Here is a tiny trained network, its code and every weight. The questions are about switching its units off for an input and a target symbol, where a switched-off unit gives its printed mean instead of its output.

import numpy as np


def w(rows, s, z=0):
    codes = np.array(rows[::2]) - 128.0
    scale = np.full(codes.shape[1], s)
    scale[-1] = z or s
    return codes * scale


def norm(h):
    return h / np.sqrt((h * h).mean(-1, keepdims=True) + 1e-5)


def f(y):
    return y / 2 * (1 + np.tanh(0.7978845608 * (y + 0.044715 * y**3)))


def softmax(a):
    e = np.exp(a - a.max(-1, keepdims=True))
    return e / e.sum(-1, keepdims=True)


def log_softmax(a):
    a = a - a.max(-1, keepdims=True)
    return a - np.log(np.exp(a).sum(-1, keepdims=True))


def net(x, mask):
    ids = ['αγδεστ'.index(c) for c in x.split()]
    T = len(ids)
    res = E[ids] + P[:T]
    r = norm(res)
    for j in range(2):
        rows = slice(3 * j, 3 * j + 3)
        q, k, v = (r @ M[0][rows].T for M in (Q, K, V))
        z = softmax(np.where(np.tri(T) > 0, q @ k.T / 3**0.5, -1e9)) @ v
        o = O[0][rows]
        res = res + np.where(mask[j], z, o[:, -1]) @ o[:, :-1]
    y = f(norm(res) @ A[0][:, :-1].T + A[0][:, -1])
    res = res + np.where(mask[2:26], y, B[0][:, -1]) @ B[0][:, :-1]
    return log_softmax(norm(res)[-1] @ U[:, :-1].T + U[:, -1])


Q, K, V, O, A, B = {}, {}, {}, {}, {}, {}
E = w([
[172,40,103,135],'α',
[64,165,143,142],'γ',
[98,128,122,83],'δ',
[101,251,118,168],'ε',
[175,130,68,56],'σ',
[208,60,190,169],'τ',
],0.012)
P = w([
[124,44,117,89],'0',
[104,88,131,30],'1',
[49,154,123,237],'2',
[100,107,151,62],'3',
[102,138,121,255],'4',
[125,112,161,74],'5',
[107,137,129,221],'6',
[136,130,176,88],'7',
[103,140,125,203],'8',
[145,143,187,84],'9',
[75,107,113,206],'10',
[139,143,193,88],'11',
],0.011)
Q[0] = w([
[167,73,7,159],'head 0',
[161,109,109,150],'head 0',
[78,132,88,217],'head 0',
[126,122,98,233],'head 1',
[160,124,180,113],'head 1',
[165,203,70,163],'head 1',
],0.013)
K[0] = w([
[98,103,10,176],'head 0',
[32,102,82,166],'head 0',
[165,186,48,135],'head 0',
[156,161,184,194],'head 1',
[100,144,86,123],'head 1',
[103,93,171,160],'head 1',
],0.011)
V[0] = w([
[136,200,155,231],'head 0',
[2,109,133,110],'head 0',
[195,137,28,83],'head 0',
[133,170,97,97],'head 1',
[33,147,15,127],'head 1',
[219,182,155,27],'head 1',
],0.0091)
O[0] = w([
[38,156,133,108,122],'head 0',
[167,53,255,106,241],'head 0',
[253,226,115,234,96],'head 0',
[158,163,111,167,146],'head 1',
[139,142,56,61,254],'head 1',
[82,119,163,197,54],'head 1',
],0.0084,0.0053)
A[0] = w([
[144,19,184,150,255],'neuron 0',
[244,169,104,149,85],'neuron 1',
[196,97,182,109,76],'neuron 2',
[173,156,108,103,71],'neuron 3',
[246,146,176,150,128],'neuron 4',
[37,130,87,88,119],'neuron 5',
[138,133,219,83,94],'neuron 6',
[109,85,164,223,157],'neuron 7',
[88,208,168,160,164],'neuron 8',
[66,124,20,131,116],'neuron 9',
[107,196,109,123,32],'neuron 10',
[94,158,82,124,209],'neuron 11',
[158,136,131,123,117],'neuron 12',
[221,169,154,141,142],'neuron 13',
[103,154,139,89,138],'neuron 14',
[68,89,181,98,158],'neuron 15',
[101,119,177,95,103],'neuron 16',
[177,177,103,43,129],'neuron 17',
[237,43,42,108,68],'neuron 18',
[77,142,7,187,163],'neuron 19',
[113,180,163,156,73],'neuron 20',
[133,191,91,159,80],'neuron 21',
[128,171,104,180,107],'neuron 22',
[137,86,92,71,135],'neuron 23',
],0.011,0.0038)
B[0] = w([
[89,186,154,141,254],'neuron 0',
[141,154,169,136,164],'neuron 1',
[91,126,67,159,179],'neuron 2',
[122,129,164,131,136],'neuron 3',
[125,170,93,158,175],'neuron 4',
[102,106,148,184,217],'neuron 5',
[156,120,73,86,211],'neuron 6',
[178,164,220,144,135],'neuron 7',
[141,102,123,122,212],'neuron 8',
[137,104,93,183,176],'neuron 9',
[84,129,114,110,165],'neuron 10',
[110,73,136,144,200],'neuron 11',
[126,136,106,122,130],'neuron 12',
[143,185,111,120,163],'neuron 13',
[122,115,78,141,191],'neuron 14',
[173,156,138,128,231],'neuron 15',
[141,111,122,101,183],'neuron 16',
[138,122,160,159,223],'neuron 17',
[78,125,122,65,194],'neuron 18',
[254,95,116,167,196],'neuron 19',
[109,140,140,175,141],'neuron 20',
[119,125,114,104,163],'neuron 21',
[133,109,146,80,148],'neuron 22',
[52,123,119,170,183],'neuron 23',
],0.0086,0.0061)
U = w([
[116,168,83,100,9],'α',
[190,18,139,27,116],'γ',
[52,153,101,66,132],'δ',
[86,66,52,218,166],'ε',
[254,124,79,97,252],'σ',
[130,221,246,192,104],'τ',
],0.0065,0.0034)

Each question gives the input, a string of symbols that net reads in full, and the target symbol t.
The units are the heads (3 rows each of Q, K, V and O) and the neurons (one row each of A and B). Each row of codes is followed by its name. A weight is (code - 128) times the scale printed after its matrix; where a second scale follows, it is the last column's (O, A, B and U).
mask holds one flag per unit, heads first, then neurons. A switched-off unit (its flag False) gives its mean, the last column of its rows in O or B, instead of its output. The means were averaged over made-up inputs and are rounded, as every weight is.
A unit's drop is (log p(t) with every unit on - log p(t) with that unit switched off) / (log p(t) with every unit on - log p(t) with every unit switched off).
The circuit of an input: a set's keep is (log p(t) with only the set's units on - log p(t) with every unit switched off) / (log p(t) with every unit on - log p(t) with every unit switched off). Starting from the 12 units with the biggest drops (on a tie, the unit counted first), units are removed one at a time, each time the one whose removal leaves the highest keep (on an exact tie, the one counted first), for as long as the keep stays at least 0.8.
units of the circuit, in order: the units of the circuit, biggest drop first
most important unit: the unit with the biggest drop
top k neurons: the k neurons with the biggest drops, biggest first
heads that matter: for each layer, one digit per head in row order, 1 if its drop is at least 0.15 and else 0, layers parted by /
drop of u: that unit's drop, to one decimal
input γ γ γ δ δ, target δ: units of the circuit, in order : (head 0)
input α δ ε γ ε γ ε δ α γ γ ε, target γ: units of the circuit, in order : (head 0; neuron 0)
input ε δ ε ε γ γ σ α γ, target σ: top 2 neurons : (neuron 19; neuron 23)
input τ ε σ δ τ ε σ, target τ: units of the circuit, in order : (head 1; head 0)
input ε γ δ α α σ τ τ ε δ, target ε: heads that matter : 10
input δ σ γ ε ε σ, target δ: top 2 neurons : (neuron 18; neuron 19)
input ε δ ε τ γ α ε ε ε τ δ, target τ: units of the circuit, in order : (head 1; neuron 7)
input ε σ γ γ ε ε ε α, target δ: top 2 neurons : (neuron 0; neuron 19)
input γ δ γ ε, target σ: top 3 neurons : (neuron 0; neuron 18; neuron 6)
input ε δ γ γ σ δ δ, target σ: units of the circuit, in order : (head 0; neuron 19)
input ε ε σ σ ε, target σ: heads that matter : 01
input ε ε σ ε δ ε ε δ δ ε γ σ, target δ: top 2 neurons : (neuron 19; neuron 23)
input γ ε δ τ, target δ: heads that matter : 00
input σ τ δ ε τ σ α δ, target τ: top neuron : (neuron 0)
input α ε γ γ α δ δ σ ε α, target τ: top 2 neurons : (neuron 0; neuron 7)
input δ σ ε τ δ γ, target ε: drop of head 0 : 1.4
input τ δ σ, target τ: drop of neuron 3 : 0.0
input ε σ δ, target σ: drop of neuron 19 : 0.4
input ε ε γ ε ε ε ε τ γ γ, target ε: drop of head 1 : 0.1
input τ γ δ σ γ ε γ σ γ α, target τ: most important unit : head 1
